In the rows, zero is written as 128.
Each row of numbers stands for one element and depends on some of the facts below. Use the named rows to name the rest.

Facts:
<1030> π <985>; <1030> π <693>; <1030> π <386>; <1127> π <1336>; <1127> π <1320>; <1127> π <394>
<1127> π <1425>; <1127> π <826>; <1127> π <37>; <1167> π <1173>; <1167> π <649>; <1167> π <829>
<1167> π <752>; <1167> π <1317>; <1180> π <1319>; <1180> π <145>; <1242> π <851>; <1242> π <326>
<1242> π <1437>; <1242> π <1204>; <1295> π <635>; <1295> π <953>; <1295> π <166>; <1310> π <396>
<1310> π <1215>; <1310> π <655>; <1310> π <907>; <1310> π <1437>; <1334> π <1173>; <1334> π <693>
<1334> π <1319>; <1334> π <1038>; <1334> π <1366>; <1354> π <906>; <1354> π <367>; <1354> π <353>
<1354> π <1068>; <1354> π <307>; <1383> π <592>; <1383> π <1215>; <1383> π <816>; <1383> π <732>
<1383> π <148>; <1393> π <852>; <1393> π <1319>; <1393> π <732>; <1393> π <1005>; <1397> π <386>
<1397> π <906>; <1397> π <655>; <1397> π <975>; <1415> π <985>; <1415> π <635>; <1415> π <752>
<1416> π <1328>; <171> π <1323>; <171> π <425>; <171> π <570>; <171> π <975>; <224> π <1215>
<224> π <953>; <224> π <1145>; <250> π <1106>; <311> π <1336>; <311> π <1425>; <311> π <1000>
<311> π <445>; <311> π <1068>; <311> π <307>; <320> π <386>; <320> π <166>; <320> π <829>
<320> π <728>; <320> π <1394>; <320> π <672>; <40> π <985>; <40> π <766>; <40> π <1493>
<40> π <1336>; <455> π <326>; <455> π <635>; <455> π <1382>; <455> π <1323>; <46> π <906>
<46> π <871>; <46> π <37>; <477> π <1173>; <477> π <33>; <501> π <103>; <501> π <673>
<501> π <990>; <501> π <591>; <501> π <61>; <501> π <145>; <555> π <591>; <555> π <1199>
<627> π <595>; <627> π <587>; <627> π <166>; <627> π <1077>; <627> π <858>; <627> π <451>
<627> π <846>; <739> π <146>; <739> π <907>; <739> π <183>; <740> π <959>; <740> π <583>
<740> π <693>; <740> π <537>; <740> π <728>; <775> π <1367>; <775> π <1392>; <775> π <331>
<909> π <305>; <909> π <1106>; <958> π <653>; <958> π <1153>; <958> π <829>; <986> π <892>
<986> π <345>; <986> π <1483>; <986> π <1437>; <986> π <445>; <1000> σ a; <1005> σ d
<1030> σ b; <1038> σ f; <103> σ g; <1068> σ d; <1077> σ c; <1106> σ f
<1127> σ e; <1145> σ e; <114> σ d; <1153> σ b; <1162> σ g; <1167> σ e
<1171> σ g; <1173> σ f; <1180> σ e; <1199> σ c; <1204> σ b; <1215> σ a
<1242> σ d; <1269> σ f; <1286> σ g; <1295> σ a; <1309> σ d; <1310> σ e
<1317> σ c; <1319> σ e; <1320> σ e; <1323> σ a; <1328> σ d; <1334> σ e
<1336> σ g; <1346> σ b; <1354> σ b; <1365> σ c; <1366> σ d; <1367> σ b
<1382> σ d; <1383> σ g; <1392> σ g; <1393> σ c; <1394> σ f; <1397> σ b
<1406> σ a; <1415> σ f; <1416> σ e; <1425> σ a; <1437> σ a; <145> σ g
<146> σ g; <1483> σ a; <1488> σ f; <148> σ g; <1493> σ c; <1496> σ b
<149> σ f; <166> σ d; <171> σ f; <183> σ a; <194> σ d; <224> σ e
<250> σ g; <305> σ c; <307> σ a; <311> σ f; <319> σ e; <320> σ e
<326> σ a; <331> σ a; <335> σ f; <33> σ f; <345> σ c; <353> σ e
<366> σ b; <367> σ g; <378> σ d; <37> σ f; <386> σ a; <393> σ b
<394> σ f; <396> σ f; <40> σ f; <425> σ e; <436> σ g; <439> σ e
<445> σ d; <451> σ e; <455> σ e; <46> σ g; <477> σ c; <501> σ b
<537> σ e; <555> σ g; <570> σ a; <583> σ c; <587> σ a; <591> σ c
<592> σ e; <595> σ e; <604> σ c; <61> σ f; <627> σ a; <635> σ e
<649> σ b; <653> σ c; <655> σ d; <672> σ f; <673> σ f; <693> σ b
<728> σ c; <732> σ d; <739> σ d; <740> σ d; <741> σ a; <744> σ g
<752> σ e; <766> σ c; <775> σ b; <816> σ d; <823> σ b; <826> σ d
<829> σ e; <830> σ a; <846> σ g; <851> σ e; <852> σ d; <857> σ d
<858> σ c; <869> σ c; <871> σ e; <892> σ g; <906> σ g; <907> σ a
<909> σ a; <953> σ c; <958> σ c; <959> σ e; <975> σ f; <985> σ a
<986> σ b; <990> σ b; <1000> Ψ <740>; <1038> Ψ <1215>; <103> Ψ <331>; <1068> Ψ <455>
<1077> Ψ <436>; <1106> Ψ <501>; <1127> Ψ <1496>; <1145> Ψ <986>; <114> Ψ <1000>; <1153> Ψ <146>
<1162> Ψ <1242>; <1173> Ψ <1077>; <1204> Ψ <445>; <1215> Ψ <1365>; <1269> Ψ <829>; <1286> Ψ <1320>
<1319> Ψ <823>; <1320> Ψ <1488>; <1323> Ψ <1346>; <1328> Ψ <604>; <1346> Ψ <744>; <1365> Ψ <1286>
<1394> Ψ <537>; <1415> Ψ <393>; <1425> Ψ <250>; <1437> Ψ <149>; <1483> Ψ <307>; <1488> Ψ <396>
<1496> Ψ <61>; <183> Ψ <830>; <194> Ψ <145>; <250> Ψ <386>; <305> Ψ <1204>; <307> Ψ <655>
<311> Ψ <366>; <319> Ψ <592>; <326> Ψ <378>; <331> Ψ <816>; <335> Ψ <319>; <33> Ψ <1328>
<353> Ψ <439>; <367> Ψ <1323>; <386> Ψ <587>; <394> Ψ <33>; <439> Ψ <869>; <445> Ψ <649>
<455> Ψ <990>; <46> Ψ <1319>; <591> Ψ <311>; <592> Ψ <1406>; <604> Ψ <1493>; <627> Ψ <826>
<635> Ψ <975>; <649> Ψ <114>; <653> Ψ <906>; <655> Ψ <367>; <672> Ψ <1309>; <673> Ψ <335>
<693> Ψ <752>; <728> Ψ <451>; <732> Ψ <1171>; <739> Ψ <953>; <744> Ψ <224>; <775> Ψ <477>
<816> Ψ <583>; <823> Ψ <1269>; <826> Ψ <871>; <829> Ψ <570>; <830> Ψ <775>; <852> Ψ <857>
<857> Ψ <591>; <858> Ψ <103>; <869> Ψ <394>; <871> Ψ <766>; <906> Ψ <741>; <907> Ψ <739>
<909> Ψ <732>; <985> Ψ <595>; <986> Ψ <555>; <990> Ψ <1153>

Known rows:
<752>: [103 141 126 143 153 124 168 109 117 176 132 135 151 135 123  75 119 143
 116  75 167 130 120 138 136 145 136 141]
<451>: [105 137 130 138 157 123 167 104 121 166 128 132 156 125 130  83 111 143
 123  74 157 141 125 139 131 158 127 147]
<739>: [140 136 103 143  99 142 140 137 111 132 107 180 107  65 145 124 115 133
 113 113 109 175 135 129  99  62 100 120]
<1319>: [133 134 130 103 156 125 157 123 135 141 108 123 139  98 128 112  93 169
  87  79 170 125  83 130 158 146 118 155]
<1077>: [130 161  94 152  90 125 103 147 137 121 102 159  92 112 135 159 139  93
 140 213  79 147 169 116 110  57 102 131]
<1425>: [139  97 161  92 131 134  99 138 142 110 153  93 116 156 116 161 137 113
 132 157 127 121 112 135 136 174 144 114]
<224>: [ 15 102 151 145  97 132 127 112  48 146 134 114 185 103 125  71  40 155
  79  64 148 118  97  57  71 155  88 135]
<653>: [141 148  96 131  90 123 104 155 140 112 108 168  68 114 141 170 145  97
 128 227  88 145 145 111 117  57 100 127]
<396>: [165 121 112 161 127 114 173  99 109 138 108 154 178 109 102 112 131 119
 156 119  93 117 178  77 126 124 127 134]
<1000>: [ 97 140 144 125 125 137  88 139 162 101 146  60 132 176 131 141 121 111
 145 125 132 127 132 188 116 151 158 133]
<635>: [112  95 124 104 139 117 151 103 112 157 168 161  98 141 134  83 146 154
  86  90 180 134  93 129 129 145 121 123]
<1336>: [108 126 156 118 140 138 133 124 146 175 132 130 128 113 132 122 122 110
 125 121 156 167 111 140 136 154 120 122]
<1415>: [126  99 113 134 117 123 121 141  98 130 150 159  89 149 138 108 172 144
 126 123 149  99  97 102 135  69 140  88]
<194>: [148 137 100 116 110 128 163 156 111 132 115 189  71  87 151 128 125 121
 110 144 112 181 112 134 108  77  99 128]
<305>: [172 142 121 120 104 129 120 138 126 124 115 215  86  88 131 186 156 106
 125 251  68 126 150  63 116  92  87 105]
<331>: [130 125 152 115 126 137 107 123 139 112 149  88 139 162 100 145 131 116
 127 149 122 105 137 140 128 170 149 127]
<1106>: [143 162 144 116 154 115 138 137 134  90 151 197 118 116 194 149 148 170
 145 147 110  90 103 119  89 139 115 104]

Rows to name:
No name comes twice in this set of rows, the named rows included.
[135  95 146  95 114 135  94 117 138 104 164 102 112 164 106 148 143 124
 110 153 129 107 125 135 126 169 144 119] -> <326>
[123  89 172  97 135 145 109 130 149 164 135 134 111  86 147 148 128 122
 121 114 167 174  82 129 146 147 110  99] -> <46>
[126  84 162  96 158 126 142 132 131 162 135 135 120  99 159 121 128 140
 137  80 173 163  69 124 151 154 115 104] -> <1127>
[141  93 148  90 115 135  91 118 142  97 155  92 118 151 110 158 133 128
 109 148 126 114 125 134 128 175 137 123] -> <907>
[ 78 114 179 125 102 122 116 122  99 112 185  67 131 154  95 145  77 106
 122 161 129  94 116  88  86 157 148 133] -> <1323>
[138 113 143 119 159 117 183  99 126 171 129 149 152 112 120  98 121 134
 121  90 156 146 115 108 141 170 122 134] -> <1320>
[112 135 130 124 156 121 169 114 124 166 133 141 133 130 128  85 121 147
 106  83 175 130 101 134 140 143 133 138] -> <829>
[173 152  66 127  60 148 105 151 209 109  34 196 132 159 154 137 189  73
 128 189  83 161 170 144 118  66 107 108] -> <869>
[110 117 158 117 137 140 128 119 146 171 127 124 134 103 133 127 119 112
 129 114 154 176 114 138 138 151 117 121] -> <906>
[148 123 113 111 116 131 157 163 112 136 113 181  70  75 159 136 124 114
 129 143 109 193 104 131 112  80  96 117] -> <1068>
[117 165  87 181  74 136  93 123 126 126 103 157 116 115 121 140 137  95
 136 188  75 144 198 116  97  46 106 131] -> <953>
[131 105 159 105 124 140 102 140 129 125 162  98 109 177 102 144 156 110
 124 159 147 103 107 132 142 151 162 101] -> <985>

The same elements again, as new rows of numbers:
Some rows with their names:
<958>: [106 118 172 172 180 121 144 156 118 150 106  93 133 110  48 154 151 133
  74  99 155 104 136  90 149 166]
<326>: [113 110 158 179  77 118 132 129 116 149 113  96 135 139 118 155 137 109
  87 119 158 158 147  71 119 157]
<345>: [109 106 156 167 149 121 135 139 116 162  99  83 135 116  52 151 140 147
  79  99 148 101 135 103 144 163]
<1383>: [ 76 136 149 185 186 161 145 131 128 140 110  89 108 154 176 174 118  92
  91 119 146 171 165  81  94 150]
<1180>: [ 89 121 155 171 189 142 148 159 122 156 106  92 121 118  79 165 134 122
  81  96 157 115 143 125 130 160]
<740>: [ 95 118 165 178 156 122 149 129 118 147 123  99 127 123 134 157 152 107
  76 111 156 133 146  57 116 163]
<353>: [ 98 120 155 174 162 138 149 135 128 168  92  89 130 129 110 162 130 140
  85  94 156  97 143 110 134 150]
<1215>: [124 108 145 176  61 123 134 178 105 157 106  97 138 133 109 162 136  89
  87 117 161 141 154  65 106 154]
<335>: [ 76 136 160 175 115 128 149  91 122 150 111  83 117 144 205 167 130  80
  89 138 155 111 162  83  97 149]
<1415>: [ 74 143 163 180 148 135 154  96 119 141 118  92 120 149 194 170 136  84
  84 134 145 120 161  57  96 149]
<1199>: [107 106 159 160 140 117 136 153 117 159 104  88 128 101  47 154 141 134
  77  98 162  97 133 122 142 165]
<732>: [ 94 115 154 167  94 120 141 133 107 158 114  93 130 132 110 158 137 105
  84 124 162 125 148 103 112 155]
<250>: [ 82 138 158 190 153 145 149 131 139 146 100  87 111 144 200 174 116  87
  95 123 165 144 168  93 101 145]
<501>: [ 94 122 143 178 201 129 152 196 123 163 111  96 122 106  87 158 151 129
  86  90 152  95 131 145 137 171]
<1068>: [ 99 116 156 173  94 121 141 104 115 158 107  93 134 124 152 158 131 111
  84 113 158 113 142  74 118 155]
<1171>: [ 89 131 155 183 162 151 152 105 137 142 106  90 105 144 184 175 121  98
  93 117 153 154 162  83  98 148]
<386>: [112 113 163 180  70 117 148 127 117 148 114 107 137 136 123 158 144 110
  85 120 166 153 144  71 122 153]

Which element is each row?
No name comes twice in this set of rows, the named rows included.
[ 89 123 162 175 128 122 130 146 114 153 115  86 133 134 126 153 134 100
  85 122 155 126 150  76 118 162] -> <739>
[ 74 131 155 165 102 130 150  93 118 152 114  88 114 140 194 171 125  75
  86 138 162 113 157 102  91 149] -> <673>
[ 94 121 140 177 145 125 159 182 122 181  99  97 127 108  91 159 149 135
  89 104 167  84 135 183 138 161] -> <990>
[ 68 146 164 158 102 114 165  95 125 142 126  98 117 175 157 168 121  99
  90 105 162  88 159  63  96 137] -> <33>
[ 99 119 161 175 187 137 145 148 129 154  98  85 121 117  93 161 136 130
  84 104 152 104 145 107 135 159] -> <1416>
[ 85 131 157 170 136 130 143  80 121 139 117  84 111 139 188 168 130  91
  87 134 141 118 156  64  94 154] -> <149>
[ 73 142 165 195  77 138 169  57 120 145 110  89 117 136 185 161 108  75
  90 159 151 113 167 120 120 156] -> <1269>
[ 92 129 148 184 144 158 157  79 137 147 100  94 111 149 204 180 117 109
  92 114 149 150 156  76  96 142] -> <1336>
[ 99 121 146 183 165 120 154 185 125 177  98  91 128 118  98 157 157 138
  89 103 154  85 134 147 140 161] -> <1496>
[ 90 113 139 189 179 124 165 181 121 199  98  81 133 118 116 149 168 158
  88 104 162 106 141 144 125 156] -> <1204>
[ 90 128 160 170 164 123 147 160 132 162  99  85 127 138  79 157 127 133
  88  89 167  86 146 109 135 149] -> <439>
[102 119 156 181 155 132 154 139 123 162  95  88 127 134  79 164 148 143
  83 111 154 106 147 118 130 148] -> <635>
[ 82 140 162 178 166 145 119 116 139 139  97  88 113 150 200 181 124  89
  95 136 160 162 154 103  99 141] -> <744>
[ 97 127 149 188 179 120 147 193 129 173  99  89 128 112 106 154 152 132
  91 102 155  85 138 138 144 166] -> <775>
[125 109 166 179  90 112 135 128 122 134 121 101 129 126 111 155 148 114
  85 121 158 157 146  63 123 158] -> <587>

